Here is a tiny trained network, its code and every weight. The questions are about switching its units off for an input and a class, where a switched-off unit gives its printed mean instead of its output.

import numpy as np


def w(rows, s, z=0):
    codes = np.array(rows[::2]) - 128.0
    scale = np.full(codes.shape[1], s)
    scale[-1] = z or s
    return codes * scale


def f(y):
    return np.maximum(y, 0)


def log_softmax(a):
    a = a - a.max(-1, keepdims=True)
    return a - np.log(np.exp(a).sum(-1, keepdims=True))


def net(x, mask):
    res = np.array(x, float).reshape(1, 3) / 4 @ E
    y = f(res @ A[0][:, :-1].T + A[0][:, -1])
    res = res + np.where(mask, y, B[0][:, -1]) @ B[0][:, :-1]
    return log_softmax(res[-1] @ U[:, :-1].T + U[:, -1])


A, B = {}, {}
E = w([
[209,126,27],'x0',
[122,1,124],'x1',
[212,102,210],'x2',
],0.011)
A[0] = w([
[196,87,79,117],'n0',
[225,96,159,44],'n1',
[111,87,151,84],'n2',
[164,81,93,124],'n3',
[97,160,113,45],'n4',
[93,73,135,50],'n5',
[216,100,183,77],'n6',
[92,182,141,11],'n7',
[153,109,86,157],'n8',
[108,57,164,104],'n9',
[152,151,57,112],'n10',
[199,132,251,50],'n11',
[70,184,182,57],'n12',
[202,150,135,66],'n13',
[164,169,178,126],'n14',
[114,166,127,100],'n15',
[191,97,99,66],'n16',
[149,111,51,20],'n17',
[115,155,151,165],'n18',
[162,143,186,94],'n19',
[63,178,119,45],'n20',
[139,120,91,43],'n21',
[87,155,60,188],'n22',
[93,85,95,84],'n23',
[149,156,56,127],'n24',
[123,165,208,144],'n25',
[99,195,122,74],'n26',
[168,98,139,84],'n27',
[168,130,25,84],'n28',
[154,158,42,39],'n29',
[114,200,126,171],'n30',
[99,167,134,3],'n31',
[164,166,188,71],'n32',
[147,140,164,90],'n33',
[174,122,40,132],'n34',
[226,160,146,59],'n35',
[6,140,132,134],'n36',
[106,136,86,148],'n37',
],0.017,0.0044)
B[0] = w([
[174,110,47,220],'n0',
[225,120,144,206],'n1',
[117,114,107,178],'n2',
[137,127,71,200],'n3',
[158,199,164,160],'n4',
[89,32,99,187],'n5',
[215,143,159,217],'n6',
[131,210,122,177],'n7',
[130,115,34,188],'n8',
[95,69,89,220],'n9',
[103,171,88,200],'n10',
[76,202,230,250],'n11',
[175,195,109,221],'n12',
[139,35,132,175],'n13',
[114,52,190,187],'n14',
[154,222,143,165],'n15',
[187,118,61,190],'n16',
[57,169,92,193],'n17',
[123,169,138,175],'n18',
[87,132,238,183],'n19',
[244,181,130,193],'n20',
[80,155,109,154],'n21',
[107,217,126,219],'n22',
[79,59,159,181],'n23',
[112,187,83,204],'n24',
[87,179,175,224],'n25',
[162,208,146,194],'n26',
[136,124,121,170],'n27',
[94,165,65,231],'n28',
[105,138,97,203],'n29',
[123,166,131,210],'n30',
[141,157,122,159],'n31',
[75,56,227,185],'n32',
[123,122,170,159],'n33',
[124,142,32,230],'n34',
[128,31,142,193],'n35',
[158,77,129,245],'n36',
[80,174,156,178],'n37',
],0.011,0.012)
U = w([
[121,104,128,22],'0',
[94,135,205,164],'1',
[241,99,84,170],'2',
[63,158,50,57],'3',
[133,106,101,1],'4',
[76,4,83,206],'5',
[190,180,133,212],'6',
],0.017,0.0074)

Each question gives the input, the list of numbers given to net, and the class t.
The units are the neurons (one row each of A and B). Each row of codes is followed by its name. A weight is (code - 128) times the scale printed after its matrix; where a second scale follows, it is the last column's (A, B and U).
mask holds one flag per neuron, in row order. A switched-off neuron (its flag False) gives its mean, the last column of its row in B, instead of its output. The means were averaged over made-up inputs and are rounded, as every weight is.
A unit's drop is (log p(t) with every unit on - log p(t) with that unit switched off) / (log p(t) with every unit on - log p(t) with every unit switched off).
The circuit of an input: a set's keep is (log p(t) with only the set's units on - log p(t) with every unit switched off) / (log p(t) with every unit on - log p(t) with every unit switched off). Starting from the 12 units with the biggest drops (on a tie, the unit counted first), units are removed one at a time, each time the one whose removal leaves the highest keep (on an exact tie, the one counted first), for as long as the keep stays at least 0.8.
circuit, biggest first: the units of the circuit, biggest drop first
top k neurons: the k neurons with the biggest drops, biggest first
input [0,-4,-7], class 6: circuit, biggest first => (n20)
input [-5,3,-6], class 5: circuit, biggest first => (n36, n5)
input [4,-8,1], class 3: top 2 neurons => (n6, n1)
input [-5,1,-2], class 6: top 4 neurons => (n11, n32, n12, n35)
input [2,-8,-6], class 6: top 2 neurons => (n20, n26)
input [6,2,1], class 3: top 3 neurons => (n17, n28, n20)
input [0,7,3], class 5: top 3 neurons => (n9, n20, n5)
input [2,-1,6], class 1: top 3 neurons => (n11, n19, n32)
input [-3,3,-8], class 6: top 2 neurons => (n20, n22)
input [6,-2,2], class 3: top 3 neurons => (n28, n20, n17)
input [-4,7,4], class 5: top 2 neurons => (n9, n5)
